Look-ups in named tables: a row name and a column name give one cell, copied from the table.

tez:
,teleset,nodi,milenit,kom,nivoken,fedibor,sovov
sig,49.12,48.96,42.24,32.72,67.31,10.08,54.58
bosek,28.64,58.33,61.77,10.99,77.83,31.96,48.84
bes,41.72,48.69,52.15,26.39,78.05,2.90,57.10

milenit of bes is 52.15
fedibor of bes is 2.90
nivoken of bosek is 77.83
sovov of sig is 54.58
nodi of sig is 48.96
kom of bes is 26.39
fedibor of sig is 10.08
teleset of sig is 49.12
kom of bosek is 10.99
nivoken of sig is 67.31
nodi of bosek is 58.33
nivoken of bes is 78.05
milenit of sig is 42.24
teleset of bosek is 28.64
teleset of bes is 41.72
nodi of bes is 48.69
milenit of bosek is 61.77

gor:
         lokebu   vit   vik   mem  rapor
gon        4838  5257  4702  4740   3713
rofi       4880  5476  5990  4584   7696
dezaguk    4669  4274  4090  5021   6393
kem        4692  4418  5305  5042   5788
zamekov    4717  4530  3490  4804   5411
nifutes    4683  4239  6018  4374   5884
bobaf      4796  5032  6025  4885   1875

nifutes, lokebu => 4683
dezaguk, vik => 4090
kem, vit => 4418
dezaguk, lokebu => 4669
zamekov, lokebu => 4717
gon, rapor => 3713
kem, vik => 5305
zamekov, vit => 4530
nifutes, mem => 4374
kem, rapor => 5788
rofi, rapor => 7696
dezaguk, vit => 4274
zamekov, vik => 3490
kem, lokebu => 4692
nifutes, vit => 4239
dezaguk, rapor => 6393
gon, vit => 5257
Which row has the largest vik? bobaf

Table raluge
|  | tel | nolu | morive | zilaka | ganu |
|---|---|---|---|---|---|
| zil | 0.54 | 0.30 | 0.30 | 0.53 | 0.64 |
| pipa | 0.42 | 0.46 | 0.73 | 0.62 | 0.57 |
| modid | 0.64 | 0.40 | 0.29 | 0.65 | 0.69 |
| nimitu | 0.52 | 0.33 | 0.25 | 0.65 | 0.51 |
| lideda | 0.54 | 0.30 | 0.34 | 0.45 | 0.49 |
| nik | 0.45 | 0.76 | 0.74 | 0.57 | 0.53 |
| malolob | 0.48 | 0.54 | 0.32 | 0.88 | 0.61 |
| sus | 0.48 | 0.50 | 0.29 | 0.86 | 0.39 |
| boge | 0.49 | 0.60 | 0.71 | 0.36 | 0.67 |
| manoku | 0.43 | 0.62 | 0.27 | 0.33 | 0.58 |
| tubab | 0.50 | 0.42 | 0.25 | 0.79 | 0.50 |
| tenu | 0.54 | 0.29 | 0.33 | 0.48 | 0.63 |

tel of manoku = 0.43
nolu of pipa = 0.46
zilaka of malolob = 0.88
ganu of boge = 0.67
morive of tenu = 0.33
zilaka of nik = 0.57
ganu of nimitu = 0.51
tel of lideda = 0.54
zilaka of modid = 0.65
tel of sus = 0.48
ganu of nik = 0.53
nolu of nimitu = 0.33
tel of boge = 0.49
zilaka of pipa = 0.62
morive of lideda = 0.34
morive of malolob = 0.32
tel of pipa = 0.42

mek:
|  | mir | lepud | kofu |
|---|---|---|---|
| zenikeb | 42219 | 37332 | 38670 |
| deko | 47933 | 53895 | 62863 |
| zurade | 23739 | 27633 | 22946 |
| ratapib | 63421 | 67577 | 72788 |
| tubovo | 82736 | 25817 | 33719 |
| gebot | 47828 | 44084 | 44995 |
| kas | 61592 | 17934 | 18868 |

What is the mir of deko in mek? 47933
What is the lepud of ratapib in mek? 67577
What is the mir of tubovo in mek? 82736
What is the mir of gebot in mek? 47828
What is the kofu of kas in mek? 18868
What is the kofu of zenikeb in mek? 38670
What is the lepud of deko in mek? 53895
What is the kofu of tubovo in mek? 33719
What is the lepud of kas in mek? 17934
What is the mir of kas in mek? 61592
Which row has the largest lepud? ratapib

rikiv:
|  | denosun | teg | poso |
|---|---|---|---|
| zik | 88 | 195 | 136 |
| lazipib | 106 | 182 | 137 |
| busa | 69 | 223 | 147 |
| kat | 59 | 179 | 140 |
| lisevuk | 120 | 183 | 116 |
| posodas | 103 | 237 | 157 |

denosun of busa = 69
poso of posodas = 157
denosun of lazipib = 106
denosun of lisevuk = 120
teg of lazipib = 182
poso of lisevuk = 116
teg of busa = 223
poso of busa = 147
teg of posodas = 237
poso of zik = 136
denosun of zik = 88
teg of kat = 179
teg of zik = 195
teg of lisevuk = 183
poso of lazipib = 137
denosun of posodas = 103
denosun of kat = 59
poso of kat = 140

Table fani
|  | dep | vusop | risige | mek |
|---|---|---|---|---|
| nezu | 187 | 98 | 94 | 122 |
| vus | 80 | 134 | 136 | 83 |
| paf | 147 | 143 | 90 | 60 |
| rofuv | 151 | 71 | 97 | 193 |
| foripiv | 151 | 142 | 95 | 67 |
| mebu | 103 | 182 | 101 | 168 |
| zeg | 84 | 99 | 49 | 110 |
| tude | 94 | 107 | 117 | 70 |
| vizim | 54 | 10 | 124 | 190 |
| fon | 87 | 118 | 124 | 92 |
| muf | 104 | 103 | 88 | 84 |
| zovuki | 68 | 99 | 28 | 112 |
| rokofot | 118 | 80 | 113 | 108 |

mebu, mek: 168
vizim, vusop: 10
nezu, risige: 94
paf, dep: 147
mebu, dep: 103
vus, vusop: 134
Row with the largest mek: rofuv

div
columns: lalek, fonun, lil, fub, nage, kez, gen, gis, gol, gavibi
totof: [24.9, 48.7, 23.2, 16.7, 96.6, 28.1, 24.6, 28.8, 36.2, 20.4]
tomat: [68.4, 35.0, 86.3, 21.1, 26.4, 40.6, 37.1, 24.2, 36.5, 28.9]
revake: [25.2, 80.4, 30.5, 28.1, 50.3, 81.3, 25.0, 21.9, 40.5, 15.1]
pem: [77.4, 17.4, 41.8, 34.0, 48.9, 33.5, 30.7, 66.9, 28.2, 70.8]
dip: [61.0, 15.3, 29.4, 16.5, 46.0, 24.3, 35.2, 23.0, 27.9, 72.1]
befotul: [25.4, 97.6, 81.1, 36.3, 35.5, 15.4, 60.6, 24.1, 20.1, 44.1]
tapiva: [77.4, 14.6, 31.5, 20.3, 24.2, 39.9, 40.8, 48.6, 16.5, 28.4]
bog: [34.9, 68.3, 69.1, 49.6, 24.1, 31.4, 56.4, 70.4, 13.3, 19.5]
tupav: [27.1, 48.0, 29.2, 80.1, 23.0, 69.0, 20.1, 16.6, 19.1, 19.8]
mumim: [35.3, 42.6, 24.6, 36.5, 39.8, 16.9, 43.6, 32.5, 31.5, 17.8]
sinoke: [23.0, 49.5, 29.6, 30.1, 58.1, 45.6, 22.4, 32.9, 27.4, 29.7]

tupav, fonun: 48.0
tomat, gen: 37.1
pem, nage: 48.9
revake, gen: 25.0
tupav, gis: 16.6
dip, kez: 24.3
mumim, kez: 16.9
mumim, gen: 43.6
dip, gavibi: 72.1
revake, lil: 30.5
revake, lalek: 25.2
revake, fonun: 80.4
totof, fonun: 48.7
Row with the largest gol: revake

